123,120,127,121,129,127,128,126,156,128,124,140,126,120,131
123,126,127,126,129,127,129,128,118,128,127,132,127,126,128
123,122,128,122,135,130,124,127,138,126,123,137,122,127,135
123,127,127,126,129,127,129,128,118,128,127,131,127,127,128
123,120,128,122,129,128,127,126,143,128,125,138,125,123,132
123,111,130,118,133,131,121,124,138,127,120,145,119,123,139
123,124,124,114,139,126,128,125,123,126,119,147,125,117,134
123,123,127,124,129,127,129,127,144,128,126,135,127,124,130
123,126,125,119,136,127,128,127,114,127,122,140,126,122,132
123,126,125,119,139,128,126,127,142,126,121,140,123,124,134
123,125,128,126,129,128,128,128,123,128,127,131,126,128,129
123,111,130,118,133,131,122,124,132,127,121,145,119,122,139
Give the 3rd entry from the end, reading row by row.
119
Give the entry in the top-right corner.
131
Give the 5th entry, reading row by row.
129
The bottom entry of the column that holds the largest entry: 132
The last entry, reading row by row: 139
Give the 1st entry on the main diagonal.
123
Give the maximum.
156
Give the smallest entry in the last row.
111
The fourth entry from the end, reading row by row is 145
The 3rd entry in reading order: 127
The second entry in reading order: 120
The fourth entry, reading row by row: 121
The entry in the bottom-left corner is 123
Give the second entry on the diagonal from the top-right corner.
126
Give the entry just right of the largest entry.
128
Give the entry just left of the largest entry.
126
Give the second largest entry.
147

[[154, 130, 122, 130, 133, 122, 122, 121, 127, 135, 130], [150, 131, 121, 129, 136, 121, 116, 124, 119, 121, 128], [143, 128, 125, 132, 129, 125, 129, 124, 132, 137, 130], [139, 128, 126, 133, 128, 125, 130, 126, 131, 134, 130]]
The 4th entry in reading order -> 130
The 3rd entry in reading order: 122
The maximum -> 154
The 2nd largest entry -> 150
Give the second smallest entry.
119
Give the 3rd largest entry.
143

[[128 135 133 136 119 128 128 122 119 128 125 128 139]
 [152 117 129 137 114 145 113 123 137 146 125 124 145]
 [131 112 132 133 127 133 119 117 126 134 130 129 120]
 [132 128 134 133 125 122 133 125 134 129 141 129 122]
 [125 116 135 135 129 119 126 129 121 124 134 133 134]
 [131 132 133 135 124 126 129 124 115 135 121 136 136]
 [128 119 137 134 127 114 129 120 131 121 136 127 127]
 [132 138 136 134 117 118 136 113 129 132 135 129 129]
 [135 118 135 134 136 121 123 123 139 131 131 126 128]
 [131 130 135 135 124 122 127 120 121 128 116 129 137]
 [134 133 132 134 116 131 123 117 131 122 137 124 124]
 [142 132 132 135 119 130 118 120 139 125 139 124 131]
 [138 128 133 135 128 130 121 120 138 144 121 132 134]
 [136 125 130 135 112 139 127 132 120 121 140 120 137]
 [137 137 134 133 121 126 134 124 128 134 135 133 123]
 [136 117 131 134 124 134 122 117 133 135 121 122 127]]
Report the fifth entry in reading order.
119
Report the smallest entry in the first column.
125
The last entry, reading row by row: 127
Report the 4th-last entry, reading row by row.
135
The top-right entry -> 139
The smallest entry in the last column: 120
The 2nd largest entry: 146
The entry directly below the largest entry is 131
The second entry in reading order -> 135
The largest entry in the last column is 145
Report the top entry of the column that holds the largest entry.
128
The largest entry in the last row is 136
The 2nd-last entry, reading row by row -> 122
Report the entry just right of the largest entry.
117
The 5th-last entry, reading row by row -> 133
Report the first entry in the row that holds the largest entry.
152

x =
[[120 121 113 124 130 113 118]
 [126 141 125 136 117 141 119]
 [143 116 133 122 145 117 123]
 [134 128 143 121 134 123 143]
 [121 134 140 136 116 148 148]
 [122 120 112 125 130 113 118]
 [126 139 127 137 115 146 123]
 [132 109 115 126 141 116 114]
 [125 142 121 129 118 128 118]
 [122 136 135 138 116 152 137]
 [124 139 120 127 120 123 118]]
Indices start at 1.
The entry in row 1 and column 2: 121
Read off the entry in the bottom-right corner.
118
Read off the entry directly above 132.
126
Read off the entry at row 1, column 3.
113
The entry in the top-right corner is 118
Read off the entry just left of the centre entry.
112
The minimum -> 109
The entry directly below 119 is 123
The entry at row 3, column 1: 143
The entry in the top-left corner: 120
Read off the entry just right of the centre entry.
130
The bottom-left entry -> 124
The entry in row 3 and column 2 is 116
Read off the bottom entry of the column that holds the smallest entry.
139
The entry directly below the smallest entry -> 142
Read off the entry just right of 129.
118
Read off the entry at the centre.
125
Read off the entry at row 2, column 3.
125
Read off the largest entry.
152
The entry just right of the smallest entry is 115
The entry just right of 142 is 121
Read off the entry just left of the largest entry.
116
Read off the entry directly below the largest entry.
123
The entry in row 3 and column 3 is 133
The entry in row 2 and column 1 is 126
